[128 = 0]

tt_sl: [141 112 157 134 149 123 114 113 140 160 145 158 156 157 156 129 134 122
 143 158 158]
rq_dn: [142 100 153 134 124 120 107 102 126 150 147 169 132 135 135 128 135 120
 127 143 134]
zb_jg: [102 123 153 100 126 183 141 106  95 131 134 151 118 103 154 154 132 116
 114 161 102]
hg_cq: [152 103 178 125 147 104 147 131 143 101 135 166 132 136 148 149 149 167
 201 180 126]
hc_ml: [121 149 120 122 141 148 135 140 124 122 115  97 126 133 136 126 123 122
 115 129 137]
tt_sl: [ 83 127 123 114 149 177 109  94 138 205 176 190 203 145 160 129 116  92
 108 123 115]
rq_dn: [136 132 126 129 149 122 127 145 153 100 129 136 138 140 120 120 132 146
 153 125 111]
tt_sl: [117 132 124 143 127 123 141 146 139 159 104  84 113 125 170 157 150 124
 157 188 201]
tt_sl: [108 129 124 123 118 145 135 123 118 144 125 122 120 112 142 144 132 118
 123 144 135]
zb_jg: [ 92 155 103 126 179 177 116 147 173 163 137 126 180 157 167 126 133 110
 137 152 147]
tt_sl: [129 158  90 140 145 121 131 173 160  95 100  74 118 136 115 115 131 141
 141 117 139]
hg_cq: [152 118 117 149 136 117  69 107 145 157 152 155 154 167 105  82 115  98
  78  85 134]
hg_cq: [ 88 144 131 106 132 183 159 139 113 124 108 104 106  97 167 167 143 125
 139 183 130]
tt_sl: [146  92 179 125  86 111 147  99  76 130 116 133  71  94 145 164 144 132
 134 179 152]
zb_jg: [138 116 211  80 143 156 180 107  75  77 134 166 120 113 153 160 125 160
 159 170  78]
zb_jg: [178  68 217 115  70 129 119  64  31  98 119 160  25  84 121 148 142 117
  77 172 118]
zb_jg: [145 126  72 163  81  33 135 159 158 106 116  99 114 111  63 113 123 163
 161  57 124]
rq_dn: [136 117 155 113  95 150 119  81  57 146 132 131 100 113 121 123 107  92
  48 109 122]
hg_cq: [160 104 151 144 153 103  93 117 159 139 153 176 158 168 129 107 135 131
 145 134 137]
hg_cq: [ 93 155  92 130 120 112 176 165 144 137 106  75 136 108 144 157 130 149
 177 136 155]
rq_dn: [ 78 115  60 171 112 137  77 133 194 222 138 136 140 119 156 143 166  89
 137 166 190]
hc_ml: [116 167 138  86  71 153 200 116   5  97  80  28  59  71 113 147  84 115
  45  87 119]
hc_ml: [136 159  98 140 189 180  81 174 183  79 102  92 111 163 127  93 149 116
 109 150 132]
zb_jg: [164  72 130 162  31  83  85  89  80 129 110 127  15  72  80 130 150 105
  70 125 145]
hg_cq: [132 131  95 146 134  94 107 134 165 147 149 143 173 154 102  98 114 129
 131  74 123]
tt_sl: [147  98 173 119 113 125 125  94  94 124 140 167 111 119 129 136 130 128
 119 142 113]
rq_dn: [127 170 103 109 147 156 142 160 121  54 106  85 114 126  90 102 107 140
 100  77  73]
hc_ml: [ 96 123 105 133 179 218  59 137 194 129 143 180 132 139 153 121 171  98
 122 187 103]
zb_jg: [139  94 140 151 120 128  96 127 151 129 119 145  81 116 145 145 173 125
 150 198 158]
hc_ml: [117 152 107 127 148 190  97 140 129 118 106  91  99 132 135 113 135  94
  72 143 136]
rq_dn: [191 113 230  88 129 107 169  87  39  69 135 152 118 139 113 120  91 155
 110 106  86]
hc_ml: [160 106 148 134 109  64 146 127 127  99 135 151 127 124  99 128 124 167
 171 106 108]
rq_dn: [ 69 148  39 151 104 175  85 139 156 186 116  90 111 102 128 125 141  73
  71 120 154]
hg_cq: [ 98 154  77 141 128 128 130 150 153 168 120  86 151 133 137 128 123 114
 126 114 164]
hg_cq: [100 166  48 131  80  75 174 160 125 116 114  68 139  95  66 119  90 151
 128  17  97]
hc_ml: [ 94 133 123 120 128 158 133 113 120 181 139 133 153 124 160 145 124 104
 116 143 146]
hc_ml: [124 132 124 130 128 133 125 125 125 144 128 120 132 131 135 127 126 118
 117 129 142]
zb_jg: [127 113 112 147 105 125 100 122 134 145 122 126  97 114 123 129 144 111
 111 140 147]
tt_sl: [114 130 113 140 123 104 136 128 142 181 136 121 163 138 147 137 124 123
 146 127 170]
rq_dn: [137 121 140 131 131 111 130 122 130 140 136 139 143 139 133 128 125 133
 140 129 139]
[133  99 181 110  87 148 140  82  55 137 124 142  75  90 146 159 133 111
  94 167 131] : rq_dn
[116 141  78 140  86 114 113 117 108 160 128  98 125 115  89 104 100  98
  61  52 129] : zb_jg
[122 105 156 118  98 136 138  96  89 147 134 150 107 100 142 153 132 119
 118 152 127] : tt_sl
[129 123 117 142 134 144  91 123 143 147 130 132 123 139 132 116 138 104
 103 138 145] : hc_ml
[166 105 183 128 154 136 109 117 127 106 128 154 109 150 149 127 148 132
 138 183 141] : tt_sl
[128 117 161 103 174 198  87  98 130 116 165 207 157 153 135 106 127 108
  94 135  65] : tt_sl
[138 132 143 126 168  97 171 180 181  63 116 130 140 136 141 150 153 197
 247 172 116] : rq_dn
[136 125 144 125 116 163 107 105  87 136 114 108  85 121 137 125 129  92
  63 146 148] : hg_cq
[129 110 153 131 134 125 122 106 128 172 146 156 152 142 159 139 133 118
 139 158 158] : tt_sl
[ 82 146  88 118 141 159 117 117 147 180 165 161 201 140 128 114 104 104
 106  77  97] : tt_sl
[146 133 131 125 161 137 105 133 148  97 140 151 148 156 109  97 121 133
 120 104  94] : tt_sl
[139 145 146 118 137  93 178 143 116 115 120  99 151 140 135 136 109 158
 165 118 142] : rq_dn
[128 127 124 127 119 119 131 125 123 128 131 130 130 124 118 126 121 130
 125 111 119] : tt_sl
[144  80 164 150 105  84 102  72 119 232 167 183 166 151 160 136 129 101
 127 149 195] : rq_dn
[ 97 148 108 120 174 188 104 135 162 148 143 145 171 152 151 117 130 105
 115 137 116] : tt_sl
[196  82 170 144  64  51 127 104  78  81 112 130  48 100  77 124 131 151
 118 111 125] : zb_jg
[ 98 146  85 145 156 139 109 146 182 181 138 122 180 155 152 122 133 111
 141 133 164] : hg_cq
[ 98 113 128 117 113 176 111 101 112 151 140 162 114 100 140 144 139 101
 100 149 106] : hc_ml
[ 81 166  86 109 126 187 170 190 137  42  71  58  53  64 128 165 159 154
 159 171  90] : rq_dn
[109 146 135 106 150 163 144 124 117 135 136 132 158 135 145 131 114 122
 119 125 112] : zb_jg
[171 144 135 139 203 138  91 167 186  65 118 123 138 188 122  86 141 144
 144 142 126] : tt_sl
[190  85 133 170  86  62  68 104 125 127 129 143  81 136  78  92 135 116
  89  99 150] : hc_ml

zzdj: [175 128 170 148  94 138 142 130 108 165 118 144 122  93 147 129 103 153
 142 131 105]
gqhj: [104 129 119 156 126 110 196 134 128 154 100 171 139 124  99 145 108  87
  93 123 104]
cgtd: [126  98 125 152  92 132 138 133 110 157 116 161 138 165 123 160 116 137
 123 123 124]
zzdj: [109 140 110 136 154 111 104  95 217  94 143 130 134 146 120  92 159 107
  75 136 132]
cgtd: [147 108 114 134 116 113 125 129 127 143 121 151 148 126 140 156 117 167
 121 109 160]
nmgp: [105  97  88 140 100 145 197 171  18 177 130 179 130 113 130 168 128  84
 100 145  93]
cgtd: [150 129 124 119 136 110 156 144 131 128 129 134 128  65 146 140 118 151
 125 112 165]
zzdj: [104 161  80 151 123 180  98 149 147 187 133 144 157 135 132 164 180 138
  85 149 129]
qmpm: [151 138 146 100 183 101 137 117  74 170 131 150 136 131 159  93 101 137
 129 109 147]
zzdj: [111 215 149 140 136 112 215 162 137 136  66 127  94  76  86 133  84  95
 191 128  85]
cgtd: [123  89 148 139 105 132 185 153 117 140 121 137 133 103 113 170 106 122
 119 110 148]
gqhj: [152 164 174 124 177 112 146 119 159 195 145 177 111 142 174  73 113 143
 111 120 164]
zzdj: [ 92 173  20 133 139 101 117 132 124 103  94 141 154 124 102 156 152 118
 119 137 102]
gqhj: [108 135 128 138 118 114 155 136 155 126 130 158  93 167 130 116 123 112
 140 136 130]
cgtd: [136 134 182 102 182 103 142 103 129 115 122 100 131 120 116  86  96 109
 137 105 134]
cgtd: [115  71 167 136 116 165 133 121 146 111 141  83 159 106  91 152 138  99
  80 120 128]
cgtd: [159  70 168 147 112 153 116 101 131 144 142 117 174  93 124 136 132 128
  58 121 119]
qmpm: [107 179 161 190  94 146 178 132 217 172 127 191  75 162 125  91 138  80
 102 173  71]
nmgp: [106 112 134 135 111 154  88 116 138 128 152 129 112 212 130 110 152 114
 128 150 113]
zzdj: [127 147  69 152  96 134  59 112 160 120 131 149 130 175 141 128 168 154
 122 157 104]
zzdj: [123 131 147 141 138 121 151 125 201 139 149 156 111 132 142 105 136 120
  90 129 158]
qmpm: [141 179  41 139 122  83  98 113 139  92  90 143 144  98 124 135 136 155
 140 136  96]
nmgp: [162 125 186 123 137 118 170 127 125 135 136 130 107  74 146  97 100 122
 129 123 128]
gqhj: [167 179 127 110 134 169 110 165 107 159 152 107 109  39 179 125 155 169
 152 149 142]
cgtd: [145 179  88 162  82 135 191 180 102 176 110 187  98  50 153 157 129 135
 138 158  92]
zzdj: [144  79 173 113 112 129 111 121 122 113 161 122  98 175 154 107 117 144
 154 123 158]
qmpm: [156 128 108 132 128 121 113 112  97 127 114 122 164  75 127 135 128 137
 105 127  98]
nmgp: [107 128 121  96 165 116 101 121 136 105 147 112 117 178 135 104 137 127
 144 120 164]
gqhj: [141 134 128 102 155 134 146 166  91 187 147 152 123 114 175 143 123 169
 140 110 200]
nmgp: [151 132 145 135 118 149 100 128 198 122 149 109 127  90 147 129 151 163
 111 130 162]
gqhj: [112 121 104 106 114 145 119 168 116 118 160 124  88 151 158 143 149 149
 169 137 175]
nmgp: [103 122 113 125 108 129 150 144  91 102 122 122 105 142 109 135 125  95
 157 142  95]
qmpm: [140 148 135 155 125 122 150 117 147 150 111 152 139 100 121 120 122 116
  98 134  95]
nmgp: [117 179 187 147 144 186 107 113 193 145 112  69 148 104  83 116 145 100
 112 141  83]
gqhj: [ 91  79 109 135 119 124 124 112 125 101 127 125 150 182  92 145 134  95
  99 123 119]
gqhj: [177 182 167 126 144  98 140 109 157  97  84  89 131  30 111 107  89 146
 166 113 100]
nmgp: [115 119  73  74 187 101 163 170  86 124 156 133 132  74 162 148 137 141
 117 101 222]
qmpm: [139 159  87 111 151  70 120 120 117 114 100 150 127 143 139 122 103 163
 170 108 148]
qmpm: [ 82 115 186 141  38 217 141 182 127 102 163  87  25 191 115 130 152  80
 213 188  79]
nmgp: [127 158 160 126 171 154 104 113 171 159 130 103 157 119 120 114 142 129
  97 121 141]
cgtd: [120 175  85 124 110 103 180 178  80 151 134 199  47 149 177 111 120 128
 193 158 122]
nmgp: [146  81 134 108 110 126 116 142 148 102 194 141  78 139 191 105 148 156
 131 136 194]
qmpm: [115 116 117 134 131 118 123 123 177 121 133 139 136 152 125 137 136 137
 106 117 164]
qmpm: [147 118 119  83 177  85 118 121  72 126 119 123 149 132 145 127  96 164
 158  87 180]
gqhj: [ 84 100  89  96 105 158  98 173 128  85 186 110  69 192 157 141 175 135
 172 150 187]
zzdj: [170 145  98 157 121  52 164  96 161 101  97 180 136  61 133 104 101 131
  95 124  94]
cgtd: [111 193  99 134 137 124 113 129 141 128  94 124 125 144 108 127 132 127
 162 139  96]
gqhj: [ 83  50  88 168  75 111 145 111  87 127  93 172 169 229  71 186 109  93
  96 116  89]
zzdj: [143  83 103 131 132 113  91  97 153 116 162 149 154 138 154 114 154 142
  61 126 153]
qmpm: [138  83 151  58 170 132 116 143  17 111 138  62 146 110 133 146 101 148
 181  89 180]
[120 134 127 177  43 144  99 110 154  86  89 114 113 172  80 144 127 115
 170 160  33] : nmgp
[113 142 140 116 156  91 121  93 176  54 118  94 114 141  96  82 119  93
 141 126 106] : zzdj
[126 114 108 127 114 155 109 141  97 146 143 130 135 134 141 147 149 137
 120 138 130] : gqhj
[147 143 147 133 130 172 136 154 184 145 151 100 137  25 143 148 159 147
  88 131 165] : nmgp
[148 145 124 123 119 134 186 168 107 134 160 149  79  35 173 109 140 113
 123 157 124] : cgtd
[145 138 130 132 109 121 198 160 103 113 106 118 118  17 116 154 106 116
 141 126 109] : nmgp
[116  95  81 118  84 122  86 138 135  50 118  85 129 142 107 181 137 163
 178 118 153] : qmpm
[108 116 119 128 125 128 130 137 149 113 109 108 149 133  98 170 123 138
 134 105 157] : cgtd
[112  78 118 137  89 158 159 164 135 116 148 118 128  90 121 181 147 122
 103 128 158] : cgtd
[142 166 108 135 129 123 106 119 123 144 122 148 123 133 146 107 136 138
 135 146  99] : cgtd
[ 87  74 159 130 115 164 139 145 190 108 152  93 131 152  98 166 144 114
 104 112 186] : qmpm
[ 70 150  36 110 178  81 155 135 138  84 110 134 150 121  95 144 143  89
  99 116 146] : zzdj
[ 97 155  40 114 151 108 135 141  65 109  87 116 169  96  91 171 132 111
 132 121 103] : zzdj
[116 158 125 140 135 149 163 159 137 198 160 190  92 142 172 108 151 115
 101 154 141] : gqhj
[ 98 166 105  91 188  94 144 144 138 115 115 119 121 141 122 128 116 133
 163 101 185] : qmpm
[127 147  74 159  88 157  94 138 147 139 119 135 148 111 125 167 165 149
 109 150 105] : cgtd
[142 141 134 146 123 131  97  99 116 156 119 147 140 163 132 104 128 128
 118 142  81] : cgtd
[106 109  99 158  71 114 160 148 106 140 105 182 107 193 118 166 109 127
 156 133 113] : gqhj
[152 132 163 128 147 150 128 111 148 119 139  87 151  39 121 107 142 108
  80 134 104] : cgtd
[ 98  80 107 119 126 128 120 128 109 109 135 119 146 169 109 154 134 116
 115 116 148] : gqhj
[ 86  81 165 140 102 154 149 147 204 110 145 110 112 174  99 161 133 116
 122 115 182] : qmpm
[116 165 104 145 127 119  86 106 136 144  85 138 151 197 103 138 121 145
 153 125  99] : cgtd
[143  85 120 139  84 110 102 116 141 103 126 141 126 171 134 146 118 165
 146 118 146] : qmpm
[ 84 194 151 106 163 133 183 169 129 135 118 116  71 143 114 108 114  89
 194 135 131] : qmpm

fc-dt: [154 124 162 168 141 116 105 149 124 124 118  98 121 162 123 137 129 124
 125  91 138]
bp-lg: [137 146  60 152 175 159 129 234  77  50  93  66 177 173 189 124 127  94
 118 110 136]
bp-lg: [136 165 111 152 129 143  97 136 143 141 127 141 124 107 101 159 149 124
 158  80 131]
bp-lg: [121  97 145 116 106 196 166 134 138 145 127 151 116 107 113 137 108 129
 126 146 127]
sb-bm: [ 94  82 120 111 134 248 110 173 138 139 137 124  94  65 151 163 167 118
 172 120 127]
bp-lg: [ 97 161 136  99  97 151 165  78 108 171 139 154 146 106 100 131 126 130
 106 170 118]
sb-bm: [129 128 152 134 147  90 109 100 127 151 115  82 126 141 135 122 157 145
 113 131 142]
fc-dt: [121 104 116 104 126  86 119 139 115  76 162 154 125 142 163  99 105 113
 135 147 105]
fc-dt: [155 120 138 142 131  73 133 128 132 104 123 127 132 166 129 107  99 131
 113 125 130]
fq-gn: [127 116 170 132 141 118 135  84 137 182  98  72 122 131 121 126 158 159
  99 146 153]
fc-dt: [127 120 130 121 132 149 162  96 155 176  87  99 129 107 113 129 143 161
 107 151 154]
fc-dt: [141 113 165 150 116 178 154 158 112 128 122 126 129 152 113 139 100 115
 113 120 130]
bp-lg: [134 112 117 143 156 134  90 163 136 110 121  98 114 126 153 137 154 125
 152  98 136]
sb-bm: [138 164  90 155 120 224 151 171 141 143  99 145 141  99  90 171 125 119
 145  89 139]
bp-lg: [135  52 131 133 165 152 108 190 136  88 115  78 102 138 186 119 140 126
 142 121 139]
fc-dt: [180 123 146 148 110  75 206 109 146 119  89 140 151 186  94  93  49 147
  71 150 143]
sb-bm: [129  69 164 108 143  72 135  92 141 134 118  87 110 146 158  90 131 157
 101 171 139]
bp-lg: [124 119 121 134 143 146 104 147 132 126 125 109 118 116 142 139 152 127
 145 111 133]
bp-lg: [126 176 100 123 103 163 196 141  89 117 116 153 181 149 108 124  81 109
  90 156 120]
fq-gn: [109  90  80  79 132 111 139 127 146  94 140 150 121 101 169  97 121 135
 140 171 117]
sb-bm: [148 121  98 124 120 113 167 145 139  92 118 157 142 144 129 107  80 126
 117 140 125]
fq-gn: [147 157 110 141 135  76 135 129 118 105 116 123 154 163 128 112 109 126
 110 124 130]
fq-gn: [148 145 166 160 106 154 142 140 116 137 131 148 132 152  89 147  99 114
 119 102 126]
fq-gn: [158 146 191 175  99 141 132 148 102 125 145 156 130 176  82 148  84 101
 118  88 118]
sb-bm: [131 134 182 128  82 147 168  85 132 171 142 176 122 127  70 137  93 132
 109 141 121]
fc-dt: [150 202 118 153  78 170 191 130 116 140 121 199 168 140  50 151  65 109
 108 112 120]
fq-gn: [147 179  57 131 121 136 190 135 141 119  84 149 174 127 103 122  93 135
 106 137 140]
fc-dt: [153 115 180 168 120 176 145 167 110 128 117 114 127 167 108 145 100 113
 111 102 135]
fq-gn: [143 133 194 162 102 182 149 126 122 170 122 135 121 142  75 158 110 124
 113 106 134]
sb-bm: [ 94 120 156 100 124  76  69 107  90 108 197 144 111 131 161 116 149 106
 148 140  94]
sb-bm: [106  70 156 105 122 184 133 128 141 147 138 126  95  96 140 134 140 134
 139 149 128]
fq-gn: [114 129 105 116 120 201 156 128 150 160 109 138 126  81 111 148 139 138
 137 136 137]
[158 144 144 160 131 109 142 117 143 147  96 110 136 151  99 131 118 143
 109 110 147] : fc-dt
[112  98 165  87 105  94 177  74 114 141 141 138 133 143 133  90  97 141
  84 201 119] : bp-lg
[135 176  99 145 117 164 146 151 118 125 118 150 154 127 101 148 113 113
 129 107 127] : bp-lg
[150  93 142 146 150  78  79 134 160 113 131 112  94 135 144 123 143 139
 153  95 135] : bp-lg
[110 125 174 146 151 136  48 127 112 156 150  81  98 119 141 158 197 122
 156  90 129] : fq-gn
[130  80 142 120 145  85 102 147 120  85 148 112 111 153 174 102 124 122
 133 136 119] : fc-dt
[133 163 124 148 134 151 134 123 130 161  99 104 142 123 104 148 147 136
 119 112 145] : fq-gn
[126 152 109 133 151  89  99 132 111 113 126  99 142 143 149 122 151 124
 128 119 129] : bp-lg
[178 168 153 187 123  97 132 137 129 129 106 127 143 179  82 139  98 125
 111  78 140] : fc-dt
[125 103 209 144 141 102  82 101 114 162 140  76 100 149 134 133 166 136
 121 118 135] : fq-gn
[144 177 101 154 143  84  93 136 125 113 124 122 143 142 123 135 141 122
 140  88 129] : bp-lg
[141 170 144 165 137 127 109 129 113 150 113  99 141 147 106 150 147 125
 121  93 139] : fq-gn
[123 127 145 137 127 185 139 133 128 160 111 109 125 115 114 150 143 131
 124 123 140] : fc-dt
[ 96 116 101  93 140 121 101 115 132 126 145 124 116  92 161 122 164 133
 150 147 121] : fc-dt
[120 157 109 132 148 116  96  97 151 169 109  98 124  95 120 144 184 151
 143 111 145] : fc-dt
[146 143 103 146 159  65  98 153 113  84 119  94 146 168 160 111 133 121
 125 109 131] : bp-lg
[135  96  86 125 157 145 137 167 148 100  96  97 128 122 164 118 133 137
 133 131 144] : sb-bm

jq_bn: [140 123 157 138  62  81 112 126 151 101 166 229  98  92 173 119 124 155
 111 153  84]
jq_bn: [ 83 106  92 151 101 130 111 165 130  95  89 130  76 128 181 188  66 131
  87 106 112]
jq_bn: [192 113 120 126 138 129 110  82 175 149 178  91 131 139 116  82 121 118
 205 102 168]
mj_mq: [128 120  48 169 165 126 125 149 110 111  99  98 128 164 142 167 124 112
 102 115 145]
hm_zd: [143 154 154  82 167 147 107 175 152 124 141 144 198  49  36  91 114 123
 154 146 133]
hm_zd: [140 128 129 142 138 109 125 125 133 102 150 138 133 129 112 149  90 129
 116 162 124]
qr_dq: [113 141 184 181  82  98 160  89 122 115 122 116 127  90 193 175 211 137
 179 118 120]
jq_bn: [115 140 194 137  39 101 170 139  99 120 118 171 117 124 177 111 119 129
 138 134  93]
jq_bn: [ 99 133 117  94 161 137  96 142 128 120 128 182 134  95 105 150 156 150
  54 160  92]
mj_mq: [131 155 116 166 118 109 176 161  66 113  95 132 162 158 141 121 157 103
 114 141 119]
mj_mq: [ 92 112 153 106 131 117 104 102 147 118 144 169 113  91 140 195 129 165
  89 151  96]
hm_zd: [ 92 124 143 119 127 128 141 167 131 144  97 139 135  94 107 145 110 146
 139 114 147]
jq_bn: [135 131 177 115 105 111 165  68 104 171 145 144 135 157 151 106 203 144
 144 134 121]
qr_dq: [144 117  87 129 158 141  85 143 156  88 139  98 141 111 118 163  62 108
 130 121 126]
qr_dq: [143 126 140 146 117 128 114 130 162 102 142  98 126  95 129 138  87 116
 176 116 140]
mj_mq: [141 154 180 131 116 133 177 129  99 133 125  84 159 149  94  92 107 101
 170 144 143]
qr_dq: [116 133 172 109 115 133 137 124 143 153 136 144 106 114  98  92 132 148
 136 140 140]
jq_bn: [150  98 125 106 113 135 102  87 160 139 157 107 111 142 159 129  92 127
 162  94 130]
qr_dq: [108 109 107 106 145 139 134 133 125 176 103 126 125 143 121 125 145 145
 131  94 156]
hm_zd: [106 125 173  69  95 140 158 154 109 185 103 156 147 126 113  78 121 141
 150 100 132]
qr_dq: [172 151 160 112 134 141 131  90 129 139 160 101 167 124 112  77 180 106
 174 131 125]
hm_zd: [154 133  77 134 169 152  90 152 167 129 130 108 130  99  93  87 153 117
 149 104 160]
mj_mq: [113 121 121 144 144  96 110 187 154  84 122 167 172  41 105 206  70 144
 141 135 131]
hm_zd: [ 64 115 178 103 144 174  92  93 192 143 123  77  72  57 114 177 143 163
 147 108 147]
hm_zd: [135 140  84 137 134 125 145 190  95 136  88 145 169 130 124 101 151 112
 130 103 137]
qr_dq: [102 125 148 221  84  54 217 152  92 129  94 151 104 159 147 170 107 153
 148 148 175]
qr_dq: [110 118 187  72 146 168  97 106 204 174 149 100 110  55  66 102 127 159
 191 103 170]
hm_zd: [122 121 127 115 158 170  78  68 174 120 157  74  74 126 125 141 140 129
 111 134 125]
mj_mq: [129 133  61 167 162 116 146 178  93 114  87 116 167 145 125 156 131 109
 118 116 147]
qr_dq: [114 120 144 158 149 102 156 136 142 136 127 119 126 118  81 162  90 152
 155 148 181]
jq_bn: [146 147 155 157  79  93 138 172 131  86 139 181 134  91 129 105  91 122
 138 156 110]
mj_mq: [128 128  95 115 200 155  89 170 185 142 125 110 143  63  39 112 125 140
 155 114 185]
mj_mq: [143 158 254 123  47 124 158  88 132 108 172 123 105 118 130  75  95 116
 167 174  97]
jq_bn: [163 131 135 144 115 114 125 102 161 152 159 151 103 119 126  65 188 142
 164 123 153]
hm_zd: [122 101  95 109 141 142 117 151 154 161 122 129  83 158  92  93  63 143
 118 112 170]
hm_zd: [162 147 143 126 127  94 148 147  96  98 153 170 191 134 102 123  91 113
 116 178 100]
qr_dq: [144 152 201 135 137 126 127  80 160 114 170 100 151  69  98 136 168 131
 184 158 132]
mj_mq: [147 141 180 126  93 137 172  93  97 139 137  77 126 186 135  87 105  99
 160 136 128]
[ 80 127 149  79 176 143 134  94 106 172 118 146 140 130 100 161 200 165
  73 152 117] : mj_mq
[140 119 179 139  87  99 138 108 169 148 152 149 119  82 138 115 141 154
 205 108 154] : hm_zd
[152 116  74 180 159 115 127 126 144 115 130  85 119 151 125 150 107 118
 153 117 173] : jq_bn
[ 94 131 113  72 173 181  93 147 134 143 107 115 133 106  90 126 139 130
  87 120 118] : jq_bn
[144 137 145 101 156 149 117  85 135 150 145  98 165 110 120 118 199 123
 161 114 127] : qr_dq
[109 121 190 130 119 101 133 126 164 118 150 149 129  67  97 172  79 160
 160 154 142] : hm_zd
[143 131  72 139 195 128  92 178 141  70 134 117 173 102  71 177  47 108
 102 159 130] : jq_bn
[137 133 162 114 132 144 138 115 139 139 140  89 133 131  94 106  98 120
 165 131 148] : mj_mq
[152 138 150 143  99 126 133 112 133 120 138 107 136 116 154 109 148 110
 176 111 125] : qr_dq
[ 69 130 117 114 163 133 140 123  80 136  93 145 135 146 133 195 178 148
  44 153 100] : jq_bn
[140 144 166  90 120 162 137 141 125 142 124  87 161 119  95  76 102 101
 175 111 134] : jq_bn
[107 142 135  89 168 141 124 149 131 169 115 167 158  83  72 102 203 155
 114 132 139] : mj_mq
[132 111  82  75 189 168  82 126 150 149 130 101 151 123  95 132 120 125
 120 100 137] : qr_dq
[148 118 166 119  78 146 108  60 161 127 173 102  51 161 166  84 106 122
 138 129 111] : mj_mq
[136  86  55 146 172 120  85  93 160 117 147 111 101 152 153 198 103 141
 107 115 143] : jq_bn
[170 138 113 123 126 137 111 136 130 103 149 116 144 142 121  90  91  95
 133 134 113] : qr_dq
[131 120 125 131 141 140 106 119 161 118 142 101 107 118 112 136  96 128
 139 128 143] : mj_mq
[211 128  99 132 121  93 133 136 126 127 178 173 153 176 103  47  82 110
 141 151 136] : hm_zd
[109 115 166  45 131 157 117  92 108 147 136 119 162 139 137 157 104 127
 109 123  81] : jq_bn
[179 126 137 141 147  89 147  95 114 106 172 119 192 152 116 162  87 113
 160 160 127] : jq_bn
